Below is a small trained network, with its code and all its weights. Each question gives an input and a target symbol and asks what happens when units are switched off, that is, made to give their printed mean instead of their output.

import numpy as np


def w(rows, s, z=0):
    codes = np.array(rows[::2]) - 128.0
    scale = np.full(codes.shape[1], s)
    scale[-1] = z or s
    return codes * scale


def f(y):
    return np.maximum(y, 0)


def softmax(a):
    e = np.exp(a - a.max(-1, keepdims=True))
    return e / e.sum(-1, keepdims=True)


def log_softmax(a):
    a = a - a.max(-1, keepdims=True)
    return a - np.log(np.exp(a).sum(-1, keepdims=True))


def net(x, mask):
    ids = ['ΓΔΦαεζμτ'.index(c) for c in x.split()]
    T = len(ids)
    res = E[ids] + P[:T]
    u = 0
    for l in range(3):
        q, k, v = (res @ M[l].T for M in (Q, K, V))
        z = softmax(np.where(np.tri(T) > 0, q @ k.T / 2**0.5, -1e9)) @ v
        res = res + np.where(mask[u], z, O[l][:, -1]) @ O[l][:, :-1]
        u += 1
        y = f(res @ A[l][:, :-1].T + A[l][:, -1])
        res = res + np.where(mask[u : u + 8], y, B[l][:, -1]) @ B[l][:, :-1]
        u += 8
    return log_softmax(res[-1] @ U[:, :-1].T + U[:, -1])


Q, K, V, O, A, B = {}, {}, {}, {}, {}, {}
E = w([
[157,125,252],'Γ',
[142,90,90],'Δ',
[162,135,164],'Φ',
[137,113,113],'α',
[93,113,148],'ε',
[154,187,174],'ζ',
[109,97,114],'μ',
[106,162,98],'τ',
],0.023)
P = w([
[166,125,126],'0',
[165,124,126],'1',
[154,133,125],'2',
[150,149,112],'3',
[144,158,103],'4',
[135,163,100],'5',
[131,164,86],'6',
[123,177,83],'7',
[116,179,75],'8',
[113,186,62],'9',
[99,193,61],'10',
[89,201,59],'11',
[146,250,97],'12',
],0.012)
Q[0] = w([
[26,2,234],'L0H1',
[182,192,121],'L0H1',
],0.019)
K[0] = w([
[2,193,171],'L0H1',
[182,139,98],'L0H1',
],0.023)
V[0] = w([
[226,94,21],'L0H1',
[238,143,254],'L0H1',
],0.00083)
O[0] = w([
[195,254,49,252],'L0H1',
[147,87,116,202],'L0H1',
],0.00078,0.00028)
A[0] = w([
[160,67,200,128],'L0N1',
[55,122,79,75],'L0N2',
[44,3,31,157],'L0N3',
[91,138,216,33],'L0N4',
[86,76,136,140],'L0N5',
[62,67,120,26],'L0N6',
[141,93,134,220],'L0N7',
[60,33,151,3],'L0N8',
],0.007,0.0045)
B[0] = w([
[130,142,50,212],'L0N1',
[165,159,104,185],'L0N2',
[161,227,247,253],'L0N3',
[150,161,21,181],'L0N4',
[101,84,165,151],'L0N5',
[111,39,80,128],'L0N6',
[91,182,55,236],'L0N7',
[135,118,110,128],'L0N8',
],0.013,0.0026)
Q[1] = w([
[154,171,122],'L1H1',
[109,252,138],'L1H1',
],0.041)
K[1] = w([
[91,148,167],'L1H1',
[33,177,254],'L1H1',
],0.027)
V[1] = w([
[196,137,96],'L1H1',
[241,67,4],'L1H1',
],0.0041)
O[1] = w([
[115,149,157,110],'L1H1',
[76,1,198,2],'L1H1',
],0.0054,0.0043)
A[1] = w([
[120,77,168,47],'L1N1',
[67,45,121,2],'L1N2',
[47,6,174,161],'L1N3',
[86,57,144,49],'L1N4',
[177,122,225,172],'L1N5',
[83,100,146,36],'L1N6',
[3,64,147,104],'L1N7',
[190,110,254,21],'L1N8',
],0.0077,0.0033)
B[1] = w([
[145,105,126,128],'L1N1',
[163,194,111,128],'L1N2',
[141,153,182,128],'L1N3',
[92,71,126,128],'L1N4',
[107,96,105,255],'L1N5',
[190,218,4,128],'L1N6',
[191,213,133,128],'L1N7',
[112,84,141,142],'L1N8',
],0.018,0.00094)
Q[2] = w([
[5,38,54],'L2H1',
[243,187,30],'L2H1',
],0.012)
K[2] = w([
[217,32,171],'L2H1',
[85,245,202],'L2H1',
],0.012)
V[2] = w([
[31,141,210],'L2H1',
[251,146,200],'L2H1',
],0.026)
O[2] = w([
[120,234,244,2],'L2H1',
[253,120,67,106],'L2H1',
],0.017,0.005)
A[2] = w([
[149,47,254,63],'L2N1',
[141,25,210,26],'L2N2',
[100,31,199,32],'L2N3',
[99,78,113,213],'L2N4',
[158,169,213,16],'L2N5',
[103,38,209,3],'L2N6',
[214,29,252,78],'L2N7',
[66,148,72,3],'L2N8',
],0.0074,0.0054)
B[2] = w([
[156,129,151,131],'L2N1',
[22,156,11,128],'L2N2',
[95,91,94,131],'L2N3',
[49,44,146,254],'L2N4',
[120,34,130,173],'L2N5',
[161,64,48,129],'L2N6',
[144,250,119,130],'L2N7',
[187,142,165,213],'L2N8',
],0.021,0.0056)
U = w([
[143,141,93,110],'Γ',
[156,159,94,40],'Δ',
[131,160,71,1],'Φ',
[5,232,12,215],'α',
[190,234,254,221],'ε',
[175,196,72,36],'ζ',
[214,201,152,146],'μ',
[82,145,180,219],'τ',
],0.0049,0.0057)

Each question gives the input, a string of symbols that net reads in full, and the target symbol t.
The units are the heads (2 rows each of Q, K, V and O) and the neurons (one row each of A and B). Each row of codes is followed by its name. A weight is (code - 128) times the scale printed after its matrix; where a second scale follows, it is the last column's (O, A, B and U).
mask holds one flag per unit, layer by layer, with each layer's heads first. A switched-off unit (its flag False) gives its mean, the last column of its rows in O or B, instead of its output. The means were averaged over made-up inputs and are rounded, as every weight is.
A unit's drop is (log p(t) with every unit on - log p(t) with that unit switched off) / (log p(t) with every unit on - log p(t) with every unit switched off).
The circuit of an input: a set's keep is (log p(t) with only the set's units on - log p(t) with every unit switched off) / (log p(t) with every unit on - log p(t) with every unit switched off). Starting from the 12 units with the biggest drops (on a tie, the unit counted first), units are removed one at a time, each time the one whose removal leaves the highest keep (on an exact tie, the one counted first), for as long as the keep stays at least 0.8.
circuit, biggest first: the units of the circuit, biggest drop first
top k neurons: the k neurons with the biggest drops, biggest first
k most important neurons of layer l: the k neurons of layer l with the biggest drops, biggest first
input ε Δ Φ ε τ α Γ Γ μ Δ, target ε: circuit, biggest first : [L0N3; L2H1]
input ζ τ Γ Φ Γ ζ Γ, target ζ: circuit, biggest first : [L2H1; L0N1]
input ε μ ζ Δ ε Γ α τ Γ ζ τ Δ, target τ: circuit, biggest first : [L0N3; L2H1; L2N8]
input τ μ α τ α ε α ε ζ Φ, target μ: circuit, biggest first : [L2H1]
input ζ μ μ Δ ζ Φ Γ ε τ ε μ, target ε: top 3 neurons : [L0N3; L0N7; L2N4]
input τ τ α τ τ, target τ: top 3 neurons : [L0N3; L2N8; L2N4]
input ε τ τ ε Φ τ ε Φ μ Δ, target μ: 3 most important neurons of layer 0 : [L0N3; L0N7; L0N2]
input τ τ Φ, target α: circuit, biggest first : [L0N3; L2H1]
input τ ε ε Φ Δ ε α, target ε: circuit, biggest first : [L2H1; L0N3; L0N4]
input τ ζ μ τ μ ε τ ε α τ ε τ, target ε: top 2 neurons : [L0N3; L2N8]
input Γ α Γ, target Γ: circuit, biggest first : [L2H1; L0N1; L0N4; L0N3]
input Δ τ α Γ τ Φ Φ α τ Γ ε ζ, target ε: 4 most important neurons of layer 0 : [L0N7; L0N2; L0N4; L0N1]
input Γ Φ α Φ μ ε Δ, target ε: circuit, biggest first : [L2H1; L0N3]
input Δ τ τ Γ ε ζ ζ Φ Γ, target μ: circuit, biggest first : [L2H1; L0N4]
input τ α ε ε Γ μ τ τ Δ τ Φ μ Δ, target μ: most important neuron of layer 0 : [L0N3]
input α Φ Φ Φ Γ ε ε μ Γ α Γ ε τ, target ε: circuit, biggest first : [L0N3; L2H1; L2N4]
input ζ Γ τ Φ ε ζ α Γ τ τ τ τ α, target τ: circuit, biggest first : [L2H1; L2N8]
input ε τ ζ, target α: 2 most important neurons of layer 1 : [L1N5; L1N8]
input ε τ Γ τ μ μ Φ α ε ε ε ε, target τ: circuit, biggest first : [L2N5; L2H1; L0N3]
input Γ τ τ ε τ Δ μ ε τ ε Γ, target α: top 2 neurons : [L0N2; L2N8]
input Γ α α τ ζ ζ Γ, target μ: 3 most important neurons of layer 0 : [L0N4; L0N1; L0N3]
input Φ ζ μ τ Γ ε τ α α ζ Δ, target ζ: circuit, biggest first : [L2H1]
input Γ ε α, target ε: top 2 neurons : [L0N3; L2N4]
input Φ τ τ Γ τ ζ ε μ ε ε ζ, target ε: top 2 neurons : [L0N7; L0N3]
input Γ τ τ τ Δ, target τ: 2 most important neurons of layer 2 : [L2N4; L2N8]
input τ ε Γ ε τ α τ ε μ ε ε, target ε: top 2 neurons : [L0N3; L2N4]
